Here is a tiny trained network, its code and every weight. The questions are about switching its units off for an input and a class, where a switched-off unit gives its printed mean instead of its output.

import numpy as np


def w(rows, s, z=0):
    codes = np.array(rows[::2]) - 128.0
    scale = np.full(codes.shape[1], s)
    scale[-1] = z or s
    return codes * scale


def norm(h):
    return h / np.sqrt((h * h).mean(-1, keepdims=True) + 1e-5)


def f(y):
    return y / 2 * (1 + np.tanh(0.7978845608 * (y + 0.044715 * y**3)))


def log_softmax(a):
    a = a - a.max(-1, keepdims=True)
    return a - np.log(np.exp(a).sum(-1, keepdims=True))


def net(x, mask):
    res = np.array(x, float).reshape(1, 3) / 4 @ E
    u = 0
    for l in range(3):
        y = f(norm(res) @ A[l][:, :-1].T + A[l][:, -1])
        res = res + np.where(mask[u : u + 9], y, B[l][:, -1]) @ B[l][:, :-1]
        u += 9
    return log_softmax(norm(res)[-1] @ U[:, :-1].T + U[:, -1])


A, B = {}, {}
E = w([
[237,224,162,154,136,187,84],'x0',
[42,175,45,137,85,125,117],'x1',
[130,65,174,122,142,186,2],'x2',
],0.0061)
A[0] = w([
[120,170,217,232,162,211,129,165],'0.n1',
[187,59,164,115,151,162,175,216],'0.n2',
[158,49,191,55,181,176,172,252],'0.n3',
[144,142,139,221,106,197,37,59],'0.n4',
[139,46,93,86,80,60,237,163],'0.n5',
[106,113,101,171,169,78,254,194],'0.n6',
[160,235,138,102,154,124,174,93],'0.n7',
[78,204,117,122,184,166,177,123],'0.n8',
[52,56,178,28,104,145,77,36],'0.n9',
],0.007,0.0016)
B[0] = w([
[122,57,69,160,143,172,174,239],'0.n1',
[144,128,155,219,154,152,175,211],'0.n2',
[173,196,158,116,173,66,152,237],'0.n3',
[115,121,3,64,150,93,156,242],'0.n4',
[202,119,127,120,165,216,15,250],'0.n5',
[135,112,91,121,175,174,147,254],'0.n6',
[82,68,244,101,35,125,167,225],'0.n7',
[59,107,44,140,148,61,131,176],'0.n8',
[229,138,144,230,86,95,74,207],'0.n9',
],0.0062,0.0041)
A[1] = w([
[106,142,114,124,48,94,66,2],'1.n1',
[117,154,121,76,11,118,136,87],'1.n2',
[135,155,120,169,139,146,77,160],'1.n3',
[170,146,129,83,181,130,127,44],'1.n4',
[131,108,201,156,120,101,152,188],'1.n5',
[66,149,77,96,146,139,124,56],'1.n6',
[99,138,149,126,107,157,63,24],'1.n7',
[179,128,154,154,105,91,177,130],'1.n8',
[159,107,139,148,166,132,108,149],'1.n9',
],0.012,0.0022)
B[1] = w([
[12,43,121,104,140,99,235,195],'1.n1',
[210,127,145,215,152,55,124,210],'1.n2',
[84,166,163,77,100,208,204,200],'1.n3',
[83,134,176,115,192,124,192,193],'1.n4',
[112,155,100,106,50,213,87,222],'1.n5',
[181,187,145,93,93,134,43,253],'1.n6',
[87,106,121,167,120,95,171,137],'1.n7',
[66,27,78,81,72,134,26,235],'1.n8',
[63,234,105,130,127,2,185,239],'1.n9',
],0.0061,0.0047)
A[2] = w([
[48,174,79,139,104,136,110,108],'2.n1',
[45,95,118,153,2,98,173,117],'2.n2',
[130,149,130,42,45,199,119,100],'2.n3',
[147,27,178,147,63,155,184,84],'2.n4',
[104,164,102,142,156,124,48,5],'2.n5',
[173,105,106,108,197,135,163,83],'2.n6',
[173,168,120,205,82,47,134,69],'2.n7',
[119,165,177,128,174,123,174,170],'2.n8',
[126,109,199,143,120,73,70,46],'2.n9',
],0.0092,0.0028)
B[2] = w([
[174,162,125,94,123,168,70,192],'2.n1',
[143,107,181,106,232,99,197,254],'2.n2',
[154,190,79,122,77,183,94,203],'2.n3',
[139,237,33,77,116,191,35,191],'2.n4',
[192,142,64,111,76,170,90,147],'2.n5',
[75,76,236,176,208,79,164,173],'2.n6',
[83,30,200,248,18,145,146,189],'2.n7',
[65,107,84,36,123,98,125,175],'2.n8',
[143,144,46,254,50,137,102,147],'2.n9',
],0.0076,0.0067)
U = w([
[83,95,168,75,241,99,208,174],'0',
[200,209,35,67,86,237,59,114],'1',
[143,74,165,252,31,113,138,254],'2',
],0.016,0.00047)

Each question gives the input, the list of numbers given to net, and the class t.
The units are the neurons (one row each of A and B). Each row of codes is followed by its name. A weight is (code - 128) times the scale printed after its matrix; where a second scale follows, it is the last column's (A, B and U).
mask holds one flag per neuron, layer by layer. A switched-off neuron (its flag False) gives its mean, the last column of its row in B, instead of its output. The means were averaged over made-up inputs and are rounded, as every weight is.
A unit's drop is (log p(t) with every unit on - log p(t) with that unit switched off) / (log p(t) with every unit on - log p(t) with every unit switched off).
The circuit of an input: a set's keep is (log p(t) with only the set's units on - log p(t) with every unit switched off) / (log p(t) with every unit on - log p(t) with every unit switched off). Starting from the 12 units with the biggest drops (on a tie, the unit counted first), units are removed one at a time, each time the one whose removal leaves the highest keep (on an exact tie, the one counted first), for as long as the keep stays at least 0.8.
circuit, biggest first: the units of the circuit, biggest drop first
most important unit: the unit with the biggest drop
top k neurons: the k neurons with the biggest drops, biggest first
k most important neurons of layer l: the k neurons of layer l with the biggest drops, biggest first
drop of u: that unit's drop, to one decimal
input [-1,0,6], class 2: circuit, biggest first : 0.n9
input [-3,0,7], class 2: 2 most important neurons of layer 0 : 0.n9, 0.n3
input [-6,1,-3], class 1: top 4 neurons : 0.n3, 0.n2, 1.n1, 2.n2
input [-8,7,0], class 1: top 4 neurons : 0.n7, 1.n6, 0.n5, 0.n6
input [0,8,3], class 0: circuit, biggest first : 1.n1, 2.n2
input [-4,0,6], class 2: top 4 neurons : 0.n9, 1.n9, 2.n9, 0.n3
input [0,2,5], class 0: top 3 neurons : 0.n9, 1.n1, 0.n5
input [-2,1,1], class 0: top 2 neurons : 1.n3, 2.n2
input [1,-4,6], class 0: top 3 neurons : 0.n7, 0.n4, 1.n4
input [8,4,-1], class 2: top 2 neurons : 0.n7, 1.n2
input [8,8,0], class 2: 3 most important neurons of layer 0 : 0.n7, 0.n5, 0.n6
input [7,-5,1], class 0: top 3 neurons : 0.n4, 0.n9, 0.n1
input [-4,8,2], class 0: top 2 neurons : 1.n1, 2.n2
input [5,8,-4], class 2: top 2 neurons : 1.n2, 2.n7
input [1,3,-4], class 2: 2 most important neurons of layer 0 : 0.n7, 0.n1
input [-3,-5,6], class 2: most important unit : 1.n9
input [-1,2,6], class 0: top 2 neurons : 0.n9, 1.n1
input [4,8,-6], class 2: top 2 neurons : 1.n2, 2.n7
input [-7,1,-3], class 1: 3 most important neurons of layer 0 : 0.n3, 0.n2, 0.n1
input [-8,3,-7], class 1: most important unit : 0.n5
input [-2,8,3], class 0: drop of 1.n1 : 2.7
input [7,4,-4], class 2: drop of 1.n2 : 1.3
input [-4,4,-5], class 1: drop of 0.n4 : 0.0
input [2,-8,-6], class 1: drop of 0.n7 : 4.3
